Here is a tiny trained network, its code and every weight. The questions are about switching its units off for an input and a class, where a switched-off unit gives its printed mean instead of its output.

import numpy as np


def w(rows, s, z=0):
    codes = np.array(rows[::2]) - 128.0
    scale = np.full(codes.shape[1], s)
    scale[-1] = z or s
    return codes * scale


def norm(h):
    return h / np.sqrt((h * h).mean(-1, keepdims=True) + 1e-5)


def f(y):
    return y / 2 * (1 + np.tanh(0.7978845608 * (y + 0.044715 * y**3)))


def log_softmax(a):
    a = a - a.max(-1, keepdims=True)
    return a - np.log(np.exp(a).sum(-1, keepdims=True))


def net(x, mask):
    res = np.array(x, float).reshape(1, 7) / 4 @ E
    u = 0
    for l in range(4):
        y = f(norm(res) @ A[l][:, :-1].T + A[l][:, -1])
        res = res + np.where(mask[u : u + 10], y, B[l][:, -1]) @ B[l][:, :-1]
        u += 10
    return log_softmax(norm(res)[-1] @ U[:, :-1].T + U[:, -1])


A, B = {}, {}
E = w([
[116,84,61,91,95],'x0',
[127,127,128,131,129],'x1',
[54,180,162,109,38],'x2',
[2,62,116,87,174],'x3',
[128,129,128,126,128],'x4',
[127,126,127,127,128],'x5',
[129,128,128,129,127],'x6',
],0.00088)
A[0] = w([
[92,167,95,58,111,208],'0.n1',
[122,161,76,131,110,205],'0.n2',
[116,118,137,149,119,45],'0.n3',
[116,106,76,172,160,171],'0.n4',
[131,79,165,137,107,27],'0.n5',
[253,105,111,131,147,4],'0.n6',
[135,199,156,125,123,226],'0.n7',
[51,118,173,77,100,103],'0.n8',
[200,143,108,108,142,54],'0.n9',
[127,118,135,131,203,149],'0.n10',
],0.0033,0.00039)
B[0] = w([
[181,75,153,212,170,180],'0.n1',
[151,72,234,130,151,153],'0.n2',
[157,150,94,113,112,109],'0.n3',
[144,139,144,47,131,176],'0.n4',
[140,126,99,122,159,105],'0.n5',
[4,82,145,237,102,254],'0.n6',
[100,228,90,146,138,184],'0.n7',
[105,85,104,228,162,210],'0.n8',
[23,41,98,213,127,162],'0.n9',
[160,161,215,64,156,186],'0.n10',
],0.0016,0.0008)
A[1] = w([
[109,89,107,119,241,152],'1.n1',
[137,137,170,207,143,101],'1.n2',
[158,138,148,9,67,255],'1.n3',
[31,112,81,142,149,114],'1.n4',
[75,156,131,106,165,67],'1.n5',
[153,137,33,163,5,171],'1.n6',
[179,139,149,143,60,181],'1.n7',
[150,69,105,150,186,97],'1.n8',
[154,162,81,87,87,172],'1.n9',
[57,162,173,197,183,112],'1.n10',
],0.0022,0.00051)
B[1] = w([
[161,242,171,92,91,253],'1.n1',
[2,185,161,122,143,193],'1.n2',
[234,114,121,135,229,106],'1.n3',
[185,128,147,254,82,209],'1.n4',
[171,129,159,179,132,126],'1.n5',
[148,105,253,28,138,213],'1.n6',
[57,102,106,60,168,155],'1.n7',
[131,152,155,99,74,187],'1.n8',
[157,165,120,45,163,98],'1.n9',
[99,183,146,135,169,239],'1.n10',
],0.0018,0.00062)
A[2] = w([
[162,97,21,23,145,3],'2.n1',
[124,58,71,176,70,34],'2.n2',
[80,106,115,144,116,144],'2.n3',
[73,123,126,170,168,108],'2.n4',
[163,159,63,170,152,113],'2.n5',
[164,104,69,125,152,51],'2.n6',
[231,135,135,190,103,165],'2.n7',
[141,54,5,138,144,152],'2.n8',
[168,188,137,171,132,145],'2.n9',
[91,185,113,88,137,69],'2.n10',
],0.0031,0.0005)
B[2] = w([
[33,174,187,240,210,153],'2.n1',
[101,35,109,79,15,199],'2.n2',
[136,73,66,219,80,200],'2.n3',
[184,114,127,104,167,253],'2.n4',
[30,94,179,140,122,80],'2.n5',
[9,228,149,133,39,68],'2.n6',
[18,32,102,114,155,161],'2.n7',
[161,185,164,215,54,231],'2.n8',
[104,56,77,166,136,211],'2.n9',
[164,137,131,225,64,114],'2.n10',
],0.0016,0.00049)
A[3] = w([
[55,126,174,116,100,253],'3.n1',
[81,59,72,112,132,102],'3.n2',
[156,137,154,169,136,60],'3.n3',
[155,202,155,131,171,166],'3.n4',
[166,116,152,2,208,78],'3.n5',
[81,118,121,209,206,181],'3.n6',
[163,184,138,139,165,40],'3.n7',
[115,186,151,126,136,117],'3.n8',
[122,93,45,136,121,65],'3.n9',
[167,176,153,155,112,87],'3.n10',
],0.0037,0.00068)
B[3] = w([
[185,126,118,104,159,189],'3.n1',
[159,107,154,162,90,140],'3.n2',
[88,123,97,110,105,143],'3.n3',
[119,5,171,121,50,189],'3.n4',
[206,181,185,56,98,140],'3.n5',
[111,224,69,93,174,249],'3.n6',
[130,107,99,159,69,146],'3.n7',
[163,94,110,163,125,151],'3.n8',
[113,89,167,140,74,115],'3.n9',
[115,70,131,145,129,141],'3.n10',
],0.0028,0.002)
U = w([
[45,223,38,188,229,177],'0',
[104,7,152,222,1,175],'1',
[239,176,226,3,136,2],'2',
],0.0061,0.00079)

Each question gives the input, the list of numbers given to net, and the class t.
The units are the neurons (one row each of A and B). Each row of codes is followed by its name. A weight is (code - 128) times the scale printed after its matrix; where a second scale follows, it is the last column's (A, B and U).
mask holds one flag per neuron, layer by layer. A switched-off neuron (its flag False) gives its mean, the last column of its row in B, instead of its output. The means were averaged over made-up inputs and are rounded, as every weight is.
A unit's drop is (log p(t) with every unit on - log p(t) with that unit switched off) / (log p(t) with every unit on - log p(t) with every unit switched off).
The circuit of an input: a set's keep is (log p(t) with only the set's units on - log p(t) with every unit switched off) / (log p(t) with every unit on - log p(t) with every unit switched off). Starting from the 12 units with the biggest drops (on a tie, the unit counted first), units are removed one at a time, each time the one whose removal leaves the highest keep (on an exact tie, the one counted first), for as long as the keep stays at least 0.8.
circuit, biggest first: the units of the circuit, biggest drop first
top k neurons: the k neurons with the biggest drops, biggest first
k most important neurons of layer l: the k neurons of layer l with the biggest drops, biggest first
drop when u is switched off: that unit's drop, to one decimal
input [8,0,4,-4,6,3,-3], class 2: top neuron => 1.n6
input [-2,-1,-8,3,-1,-5,7], class 2: top 3 neurons => 0.n10, 3.n5, 1.n1
input [2,-1,0,-2,7,-6,-1], class 1: top 2 neurons => 0.n6, 2.n1
input [5,-1,3,0,-1,-5,-7], class 2: circuit, biggest first => 1.n6, 0.n6
input [2,3,3,0,-2,-3,3], class 2: top 3 neurons => 0.n6, 1.n6, 0.n9
input [-7,2,1,-1,4,6,-6], class 1: top 2 neurons => 3.n4, 2.n1
input [-2,-6,-4,1,-5,-6,1], class 2: 2 most important neurons of layer 2 => 2.n8, 2.n1
input [6,2,-8,-3,-8,-5,2], class 1: top 3 neurons => 0.n6, 2.n2, 0.n9
input [-6,-1,2,-4,6,-1,-8], class 1: top 4 neurons => 3.n4, 2.n1, 0.n8, 1.n4
input [-1,7,0,2,3,-5,0], class 2: top 2 neurons => 0.n6, 0.n9
input [-6,1,-1,-7,-2,0,0], class 0: top 3 neurons => 0.n6, 2.n9, 1.n1
input [-5,-1,3,-2,6,1,-1], class 1: top 2 neurons => 3.n4, 2.n1
input [3,0,-1,-7,8,8,-6], class 1: 4 most important neurons of layer 0 => 0.n9, 0.n6, 0.n10, 0.n4
input [-4,5,0,-3,7,-1,-2], class 0: 2 most important neurons of layer 1 => 1.n1, 1.n8
input [8,-3,2,-3,-6,-5,-6], class 2: circuit, biggest first => 1.n6
input [-5,-2,-4,1,-5,8,-4], class 2: top 3 neurons => 0.n10, 2.n8, 0.n8
input [8,2,-8,-2,5,-2,-6], class 1: top 4 neurons => 0.n6, 2.n2, 0.n9, 3.n6
input [-7,0,-2,-8,-7,2,0], class 0: 2 most important neurons of layer 2 => 2.n7, 2.n9
input [5,8,8,-4,3,1,2], class 2: top 2 neurons => 1.n6, 0.n6
input [-8,0,2,-1,-8,-4,-5], class 1: 2 most important neurons of layer 3 => 3.n4, 3.n7
input [-8,1,-8,2,-8,8,-6], class 2: top 3 neurons => 0.n10, 3.n5, 0.n8
input [-8,-6,7,-8,-6,-1,1], class 1: most important neuron of layer 3 => 3.n4
input [-1,-1,-3,8,7,-7,7], class 2: 2 most important neurons of layer 0 => 0.n10, 0.n6
input [-2,5,5,-8,-5,1,5], class 1: drop when 3.n1 is switched off => 0.0
input [-2,-4,-3,-8,-2,-2,-4], class 0: drop when 0.n6 is switched off => 1.0
input [-3,2,-2,-6,-8,8,0], class 0: drop when 0.n6 is switched off => 1.1
input [-2,2,-7,-7,-1,0,1], class 0: drop when 3.n6 is switched off => 0.1
input [6,-4,-8,-8,-7,1,-5], class 1: most important neuron of layer 2 => 2.n2
